Below is a small trained network, with its code and all its weights. Each question gives an input and a class and asks what happens when units are switched off, that is, made to give their printed mean instead of their output.

import numpy as np


def w(rows, s, z=0):
    codes = np.array(rows[::2]) - 128.0
    scale = np.full(codes.shape[1], s)
    scale[-1] = z or s
    return codes * scale


def f(y):
    return np.maximum(y, 0)


def log_softmax(a):
    a = a - a.max(-1, keepdims=True)
    return a - np.log(np.exp(a).sum(-1, keepdims=True))


def net(x, mask):
    res = np.array(x, float).reshape(1, 5) / 4 @ E
    y = f(res @ A[0][:, :-1].T + A[0][:, -1])
    res = res + np.where(mask, y, B[0][:, -1]) @ B[0][:, :-1]
    return log_softmax(res[-1] @ U[:, :-1].T + U[:, -1])


A, B = {}, {}
E = w([
[3,55,114,36,71,32],'x0',
[140,120,204,2,243,110],'x1',
[88,152,207,166,178,155],'x2',
[132,200,122,166,117,51],'x3',
[91,229,55,131,120,189],'x4',
],0.0074)
A[0] = w([
[145,185,109,141,140,159,85],'N1',
[94,30,185,98,93,100,227],'N2',
[250,136,155,164,162,118,138],'N3',
[117,102,75,146,49,170,138],'N4',
[184,110,148,8,233,135,181],'N5',
[151,120,169,56,179,164,85],'N6',
[116,132,167,166,196,198,123],'N7',
[166,254,117,151,154,158,194],'N8',
[142,183,97,127,59,109,215],'N9',
[116,148,133,153,144,175,59],'N10',
[175,115,140,39,197,128,146],'N11',
[229,137,208,163,200,154,204],'N12',
[144,49,92,134,136,31,90],'N13',
[183,246,118,195,150,100,255],'N14',
[67,164,206,82,198,44,168],'N15',
[130,200,94,171,128,134,222],'N16',
[86,131,105,95,95,134,18],'N17',
[164,67,162,211,76,89,113],'N18',
[122,136,198,158,189,224,161],'N19',
[100,48,163,101,106,77,205],'N20',
[124,67,161,132,137,197,191],'N21',
[118,66,125,80,124,51,198],'N22',
],0.0092,0.0038)
B[0] = w([
[158,102,93,156,111,90,172],'N1',
[130,145,62,140,68,51,210],'N2',
[205,28,164,89,193,203,206],'N3',
[187,88,138,148,141,144,191],'N4',
[114,129,213,64,248,207,233],'N5',
[154,92,190,122,210,184,181],'N6',
[190,137,67,168,85,83,187],'N7',
[177,71,86,153,104,96,237],'N8',
[177,64,118,143,147,154,202],'N9',
[122,135,106,129,113,95,153],'N10',
[97,154,186,64,223,142,198],'N11',
[228,39,112,187,145,163,238],'N12',
[118,153,97,106,94,73,174],'N13',
[201,89,101,121,127,121,254],'N14',
[117,158,205,72,237,179,217],'N15',
[171,121,139,92,128,125,214],'N16',
[181,91,115,120,158,154,148],'N17',
[165,121,126,80,167,120,170],'N18',
[180,88,60,201,59,69,206],'N19',
[124,169,96,101,106,69,202],'N20',
[170,109,110,129,128,119,173],'N21',
[85,177,90,97,117,103,203],'N22',
],0.011)
U = w([
[163,98,139,121,175,229,150],'0',
[48,131,102,100,94,180,3],'1',
[7,206,148,67,152,116,128],'2',
[136,120,74,168,6,64,194],'3',
],0.012,0.0069)

Each question gives the input, the list of numbers given to net, and the class t.
The units are the neurons (one row each of A and B). Each row of codes is followed by its name. A weight is (code - 128) times the scale printed after its matrix; where a second scale follows, it is the last column's (A, B and U).
mask holds one flag per neuron, in row order. A switched-off neuron (its flag False) gives its mean, the last column of its row in B, instead of its output. The means were averaged over made-up inputs and are rounded, as every weight is.
A unit's drop is (log p(t) with every unit on - log p(t) with that unit switched off) / (log p(t) with every unit on - log p(t) with every unit switched off).
The circuit of an input: a set's keep is (log p(t) with only the set's units on - log p(t) with every unit switched off) / (log p(t) with every unit on - log p(t) with every unit switched off). Starting from the 12 units with the biggest drops (on a tie, the unit counted first), units are removed one at a time, each time the one whose removal leaves the highest keep (on an exact tie, the one counted first), for as long as the keep stays at least 0.8.
units of the circuit, in order: the units of the circuit, biggest drop first
top k neurons: the k neurons with the biggest drops, biggest first
drop of u: that unit's drop, to one decimal
input [1,-2,-3,0,0], class 3: units of the circuit, in order => [N5]
input [-5,1,0,-6,8], class 3: units of the circuit, in order => [N19 N15 N7]
input [2,-2,-7,2,3], class 3: top 2 neurons => [N5 N15]
input [-8,-5,-3,5,6], class 3: top 3 neurons => [N5 N8 N15]
input [-2,0,-2,-5,6], class 3: top 3 neurons => [N5 N15 N3]
input [6,-3,5,3,5], class 2: top 2 neurons => [N12 N19]
input [-2,-1,8,-7,2], class 3: drop of N19 => 0.1
input [4,-8,8,-5,1], class 3: drop of N22 => 0.0
input [-1,-2,1,-7,-3], class 3: drop of N5 => 0.1
input [5,0,-5,-7,-8], class 2: drop of N4 => 0.0
